Here is a tiny trained network, its code and every weight. The questions are about switching its units off for an input and a class, where a switched-off unit gives its printed mean instead of its output.

import numpy as np


def w(rows, s, z=0):
    codes = np.array(rows[::2]) - 128.0
    scale = np.full(codes.shape[1], s)
    scale[-1] = z or s
    return codes * scale


def f(y):
    return np.maximum(y, 0)


def log_softmax(a):
    a = a - a.max(-1, keepdims=True)
    return a - np.log(np.exp(a).sum(-1, keepdims=True))


def net(x, mask):
    res = np.array(x, float).reshape(1, 3) / 4 @ E
    y = f(res @ A[0][:, :-1].T + A[0][:, -1])
    res = res + np.where(mask, y, B[0][:, -1]) @ B[0][:, :-1]
    return log_softmax(res[-1] @ U[:, :-1].T + U[:, -1])


A, B = {}, {}
E = w([
[67,65,234,133,166,154],'x0',
[162,145,149,199,73,253],'x1',
[218,167,245,148,146,16],'x2',
],0.013)
A[0] = w([
[43,119,129,177,193,82,255],'n1',
[121,98,117,81,83,94,126],'n2',
[185,191,173,164,100,109,135],'n3',
[98,78,170,165,153,123,158],'n4',
[86,119,98,2,151,67,88],'n5',
[179,141,67,110,99,106,71],'n6',
[173,88,113,57,169,71,112],'n7',
[154,111,174,226,62,149,94],'n8',
[166,142,123,147,42,225,138],'n9',
[151,185,73,71,146,92,144],'n10',
[77,118,182,156,70,140,140],'n11',
[120,168,105,127,43,111,85],'n12',
[88,134,103,78,117,129,158],'n13',
[116,64,70,58,110,178,170],'n14',
[48,106,84,119,134,158,74],'n15',
[169,151,71,133,102,109,114],'n16',
[89,122,84,56,114,145,217],'n17',
[144,205,227,109,123,108,112],'n18',
[81,94,73,99,98,138,130],'n19',
[98,117,95,36,192,113,100],'n20',
[147,175,72,159,87,91,184],'n21',
[182,134,168,183,93,160,97],'n22',
[143,156,154,105,132,49,100],'n23',
[165,166,80,99,89,95,122],'n24',
[72,51,166,119,193,107,97],'n25',
],0.013,0.014)
B[0] = w([
[197,59,117,202,89,142,248],'n1',
[152,118,77,89,137,115,161],'n2',
[74,136,116,205,107,109,218],'n3',
[154,95,139,152,168,178,194],'n4',
[128,179,2,65,119,224,218],'n5',
[106,219,201,47,181,163,175],'n6',
[109,166,67,132,113,142,201],'n7',
[83,150,102,128,97,203,195],'n8',
[128,111,50,138,108,173,241],'n9',
[177,106,170,139,125,183,211],'n10',
[224,149,178,89,154,195,179],'n11',
[150,239,201,18,179,181,159],'n12',
[104,150,116,170,79,103,187],'n13',
[117,131,158,211,160,85,240],'n14',
[51,181,179,115,200,86,195],'n15',
[147,152,203,134,189,163,187],'n16',
[124,108,150,193,100,120,240],'n17',
[82,182,125,183,140,111,220],'n18',
[85,174,165,193,138,118,206],'n19',
[99,117,109,135,145,184,193],'n20',
[224,135,152,181,161,140,224],'n21',
[102,135,63,153,150,170,187],'n22',
[42,154,113,193,173,104,204],'n23',
[128,125,168,145,137,169,196],'n24',
[194,169,174,67,199,193,197],'n25',
],0.0092,0.017)
U = w([
[97,140,11,130,128,202,134],'0',
[189,145,223,117,186,191,95],'1',
[2,156,147,192,154,93,91],'2',
[225,79,109,207,74,118,251],'3',
[142,117,130,86,60,111,107],'4',
[137,135,144,81,98,95,111],'5',
[176,98,170,88,146,80,99],'6',
[91,119,91,91,120,126,105],'7',
],0.012)

Each question gives the input, the list of numbers given to net, and the class t.
The units are the neurons (one row each of A and B). Each row of codes is followed by its name. A weight is (code - 128) times the scale printed after its matrix; where a second scale follows, it is the last column's (A, B and U).
mask holds one flag per neuron, in row order. A switched-off neuron (its flag False) gives its mean, the last column of its row in B, instead of its output. The means were averaged over made-up inputs and are rounded, as every weight is.
A unit's drop is (log p(t) with every unit on - log p(t) with that unit switched off) / (log p(t) with every unit on - log p(t) with every unit switched off).
The circuit of an input: a set's keep is (log p(t) with only the set's units on - log p(t) with every unit switched off) / (log p(t) with every unit on - log p(t) with every unit switched off). Starting from the 12 units with the biggest drops (on a tie, the unit counted first), units are removed one at a time, each time the one whose removal leaves the highest keep (on an exact tie, the one counted first), for as long as the keep stays at least 0.8.
units of the circuit, in order: the units of the circuit, biggest drop first
most important unit: the unit with the biggest drop
k most important neurons: the k neurons with the biggest drops, biggest first
drop of u: that unit's drop, to one decimal
input [6,-6,-3], class 0: units of the circuit, in order -> (n5)
input [-3,2,1], class 3: units of the circuit, in order -> (n15; n5)
input [8,5,-8], class 1: 2 most important neurons -> (n11; n25)
input [3,-2,0], class 3: units of the circuit, in order -> (n1; n15)
input [3,7,-8], class 2: 2 most important neurons -> (n15; n14)
input [-2,-7,-8], class 2: 4 most important neurons -> (n15; n14; n19; n17)
input [-1,-2,-3], class 3: 2 most important neurons -> (n23; n18)
input [1,1,3], class 3: 2 most important neurons -> (n15; n19)
input [-8,-5,7], class 1: 3 most important neurons -> (n10; n21; n16)
input [7,-4,8], class 2: 2 most important neurons -> (n23; n18)
input [-2,-1,-3], class 3: 2 most important neurons -> (n23; n18)
input [-7,-6,8], class 2: 2 most important neurons -> (n23; n3)
input [-8,-5,6], class 1: 2 most important neurons -> (n10; n21)
input [3,0,-1], class 3: most important unit -> n6
input [-6,-5,-5], class 1: drop of n10 -> 0.2
input [-5,4,0], class 1: drop of n21 -> 0.3
input [3,4,4], class 0: drop of n22 -> 0.2
